Here is a tiny trained network, its code and every weight. The questions are about switching its units off for an input and a class, where a switched-off unit gives its printed mean instead of its output.

import numpy as np


def w(rows, s, z=0):
    codes = np.array(rows[::2]) - 128.0
    scale = np.full(codes.shape[1], s)
    scale[-1] = z or s
    return codes * scale


def f(y):
    return np.maximum(y, 0)


def log_softmax(a):
    a = a - a.max(-1, keepdims=True)
    return a - np.log(np.exp(a).sum(-1, keepdims=True))


def net(x, mask):
    res = np.array(x, float).reshape(1, 3) / 4 @ E
    y = f(res @ A[0][:, :-1].T + A[0][:, -1])
    res = res + np.where(mask, y, B[0][:, -1]) @ B[0][:, :-1]
    return log_softmax(res[-1] @ U[:, :-1].T + U[:, -1])


A, B = {}, {}
E = w([
[219,197,95,145,133,94,82,151,185,44],'x0',
[106,27,67,94,118,109,79,144,216,170],'x1',
[121,180,80,64,247,94,151,89,124,183],'x2',
],0.014)
A[0] = w([
[123,177,93,76,193,87,111,93,96,160,98],'n0',
[166,183,80,51,254,120,171,106,155,183,106],'n1',
[198,166,116,125,124,133,58,112,151,116,98],'n2',
[65,92,145,132,114,173,173,111,89,185,158],'n3',
[96,31,47,85,82,91,100,191,224,145,78],'n4',
[144,157,121,69,173,95,155,100,112,167,96],'n5',
[190,157,123,160,159,119,74,149,199,58,137],'n6',
[162,165,226,152,149,118,205,131,58,90,78],'n7',
[91,79,225,147,26,197,130,160,149,62,77],'n8',
[177,176,177,195,147,150,207,120,64,101,113],'n9',
[174,195,97,131,127,117,149,198,217,87,93],'n10',
[126,165,139,172,128,122,169,96,120,120,254],'n11',
[182,93,157,214,45,161,142,229,147,122,99],'n12',
[175,87,187,157,98,151,74,175,117,107,83],'n13',
[95,69,66,163,170,79,95,124,226,134,81],'n14',
[166,156,94,80,206,118,160,94,145,141,98],'n15',
[154,203,191,144,109,151,191,56,91,106,67],'n16',
[34,87,166,120,108,200,217,72,121,134,134],'n17',
[31,86,184,157,142,212,185,101,111,229,55],'n18',
[126,80,76,88,89,167,87,129,194,163,153],'n19',
[176,167,126,92,84,134,177,119,187,78,76],'n20',
[170,138,103,131,125,59,67,116,113,103,89],'n21',
[113,169,180,160,139,132,168,80,88,56,112],'n22',
[205,171,69,159,123,44,113,142,120,75,112],'n23',
[146,172,60,167,118,111,137,137,164,103,178],'n24',
[148,95,200,195,97,163,65,136,132,80,141],'n25',
],0.0091,0.015)
B[0] = w([
[117,139,91,161,126,131,151,129,131,109,195],'n0',
[80,150,96,167,141,142,131,127,113,95,243],'n1',
[129,137,141,102,123,112,186,146,87,154,181],'n2',
[151,121,122,104,95,101,97,182,77,169,236],'n3',
[165,94,173,129,149,162,164,96,183,104,246],'n4',
[97,135,112,160,134,112,136,110,115,129,178],'n5',
[134,137,152,81,105,79,124,174,84,171,233],'n6',
[140,85,169,138,152,133,175,99,146,129,201],'n7',
[87,150,84,165,145,116,161,115,113,110,229],'n8',
[151,90,160,98,175,154,145,89,156,109,216],'n9',
[111,126,145,105,101,66,156,143,108,150,202],'n10',
[188,141,93,115,140,189,4,118,134,148,251],'n11',
[105,135,85,158,131,137,131,105,104,109,221],'n12',
[102,160,105,169,118,117,170,122,101,100,177],'n13',
[145,99,158,135,172,153,147,108,168,108,203],'n14',
[102,150,87,161,123,125,142,106,87,89,192],'n15',
[139,105,163,131,162,116,191,93,173,99,190],'n16',
[135,139,131,104,78,80,117,163,106,176,233],'n17',
[130,120,147,107,89,74,189,156,106,144,226],'n18',
[144,116,136,110,165,172,111,112,176,127,230],'n19',
[121,123,142,118,124,80,162,123,108,132,159],'n20',
[125,99,141,127,106,90,172,125,118,133,165],'n21',
[159,119,156,110,148,151,148,104,157,98,194],'n22',
[131,124,129,76,98,88,149,145,108,149,215],'n23',
[136,127,127,114,101,118,87,168,113,148,212],'n24',
[84,136,80,166,137,146,100,134,115,118,217],'n25',
],0.014,0.015)
U = w([
[111,138,141,83,92,76,152,162,106,147,77],'0',
[66,161,66,191,128,125,148,110,119,87,80],'1',
[135,109,182,116,149,147,156,89,168,99,81],'2',
[145,156,99,98,124,161,5,142,138,141,245],'3',
],0.018,0.012)

Each question gives the input, the list of numbers given to net, and the class t.
The units are the neurons (one row each of A and B). Each row of codes is followed by its name. A weight is (code - 128) times the scale printed after its matrix; where a second scale follows, it is the last column's (A, B and U).
mask holds one flag per neuron, in row order. A switched-off neuron (its flag False) gives its mean, the last column of its row in B, instead of its output. The means were averaged over made-up inputs and are rounded, as every weight is.
A unit's drop is (log p(t) with every unit on - log p(t) with that unit switched off) / (log p(t) with every unit on - log p(t) with every unit switched off).
The circuit of an input: a set's keep is (log p(t) with only the set's units on - log p(t) with every unit switched off) / (log p(t) with every unit on - log p(t) with every unit switched off). Starting from the 12 units with the biggest drops (on a tie, the unit counted first), units are removed one at a time, each time the one whose removal leaves the highest keep (on an exact tie, the one counted first), for as long as the keep stays at least 0.8.
circuit, biggest first: the units of the circuit, biggest drop first
unit that matters most: the unit with the biggest drop
k most important neurons: the k neurons with the biggest drops, biggest first
drop of u: that unit's drop, to one decimal
input [8,8,3], class 0: unit that matters most => n6
input [0,-2,-3], class 3: circuit, biggest first => [n11; n18]
input [0,-6,-6], class 1: 2 most important neurons => [n8; n25]
input [7,-3,8], class 1: 2 most important neurons => [n1; n15]
input [-3,5,-3], class 2: 2 most important neurons => [n4; n11]
input [2,-8,-8], class 1: 3 most important neurons => [n8; n25; n12]
input [-5,-6,4], class 2: 2 most important neurons => [n9; n16]
input [-2,-4,-1], class 2: 2 most important neurons => [n7; n16]
input [5,0,6], class 1: 2 most important neurons => [n1; n15]
input [-5,6,0], class 2: 3 most important neurons => [n4; n19; n6]
input [-2,6,-5], class 2: 3 most important neurons => [n4; n19; n1]
input [4,-2,6], class 1: drop of n1 => 0.4
input [3,-2,-4], class 1: drop of n19 => 0.2
input [3,-4,-5], class 1: circuit, biggest first => [n25]
input [3,-1,-3], class 3: drop of n18 => 0.5
